Below is a small trained network, with its code and all its weights. Each question gives an input and a class and asks what happens when units are switched off, that is, made to give their printed mean instead of their output.

import numpy as np


def w(rows, s, z=0):
    codes = np.array(rows[::2]) - 128.0
    scale = np.full(codes.shape[1], s)
    scale[-1] = z or s
    return codes * scale


def f(y):
    return np.maximum(y, 0)


def log_softmax(a):
    a = a - a.max(-1, keepdims=True)
    return a - np.log(np.exp(a).sum(-1, keepdims=True))


def net(x, mask):
    res = np.array(x, float).reshape(1, 7) / 4 @ E
    y = f(res @ A[0][:, :-1].T + A[0][:, -1])
    res = res + np.where(mask, y, B[0][:, -1]) @ B[0][:, :-1]
    return log_softmax(res[-1] @ U[:, :-1].T + U[:, -1])


A, B = {}, {}
E = w([
[117,87,35,172,96,187],'x0',
[164,11,152,67,153,145],'x1',
[82,2,196,152,104,137],'x2',
[42,208,202,166,173,215],'x3',
[47,133,160,89,192,168],'x4',
[245,189,137,110,148,190],'x5',
[143,78,116,7,199,144],'x6',
],0.0077)
A[0] = w([
[190,174,129,116,144,151,122],'neuron 1',
[138,169,68,211,68,217,250],'neuron 2',
[113,134,2,182,132,205,100],'neuron 3',
[121,147,145,79,189,184,217],'neuron 4',
[232,81,83,118,76,180,76],'neuron 5',
[167,59,157,126,92,229,117],'neuron 6',
],0.01,0.0015)
B[0] = w([
[205,70,1,121,203,25,198],'neuron 1',
[102,180,69,77,140,11,255],'neuron 2',
[167,145,36,84,129,100,227],'neuron 3',
[44,118,99,56,82,184,221],'neuron 4',
[174,13,154,122,124,187,235],'neuron 5',
[10,45,198,179,71,126,204],'neuron 6',
],0.0078,0.0082)
U = w([
[109,112,7,39,112,55,94],'0',
[99,162,135,183,52,92,31],'1',
[70,80,178,95,127,227,248],'2',
],0.011,0.0019)

Each question gives the input, the list of numbers given to net, and the class t.
The units are the neurons (one row each of A and B). Each row of codes is followed by its name. A weight is (code - 128) times the scale printed after its matrix; where a second scale follows, it is the last column's (A, B and U).
mask holds one flag per neuron, in row order. A switched-off neuron (its flag False) gives its mean, the last column of its row in B, instead of its output. The means were averaged over made-up inputs and are rounded, as every weight is.
A unit's drop is (log p(t) with every unit on - log p(t) with that unit switched off) / (log p(t) with every unit on - log p(t) with every unit switched off).
The circuit of an input: a set's keep is (log p(t) with only the set's units on - log p(t) with every unit switched off) / (log p(t) with every unit on - log p(t) with every unit switched off). Starting from all 6 units, units are removed one at a time, each time the one whose removal leaves the highest keep (on an exact tie, the one counted first), for as long as the keep stays at least 0.8.
circuit, biggest first: the units of the circuit, biggest drop first
k most important neurons: the k neurons with the biggest drops, biggest first
drop when u is switched off: that unit's drop, to one decimal
input [8,-2,7,1,-5,2,8], class 2: circuit, biggest first : neuron 6
input [-8,1,-3,-8,8,0,-6], class 1: 3 most important neurons : neuron 2; neuron 3; neuron 1
input [4,-3,7,3,0,-5,0], class 1: circuit, biggest first : neuron 5; neuron 4; neuron 1
input [3,4,-4,5,7,-6,6], class 2: 2 most important neurons : neuron 2; neuron 1
input [7,3,-2,7,1,8,6], class 0: 3 most important neurons : neuron 1; neuron 3; neuron 2
input [-1,-6,3,8,-6,3,3], class 0: 3 most important neurons : neuron 2; neuron 6; neuron 1
input [6,-2,2,7,-4,-1,-2], class 0: 2 most important neurons : neuron 2; neuron 3
input [2,6,2,-5,1,-7,-8], class 2: 3 most important neurons : neuron 2; neuron 1; neuron 3
input [-3,-6,1,4,6,4,-8], class 0: 2 most important neurons : neuron 2; neuron 6
input [6,-5,1,8,4,-6,-8], class 0: 2 most important neurons : neuron 2; neuron 3
input [-7,4,5,-3,1,1,-3], class 2: drop when neuron 2 is switched off : 0.3
input [5,2,-2,5,3,8,-2], class 0: drop when neuron 2 is switched off : 0.0
input [-4,5,7,1,-4,-1,-1], class 2: drop when neuron 2 is switched off : 0.1
input [0,-7,8,-4,7,5,2], class 2: circuit, biggest first : neuron 2
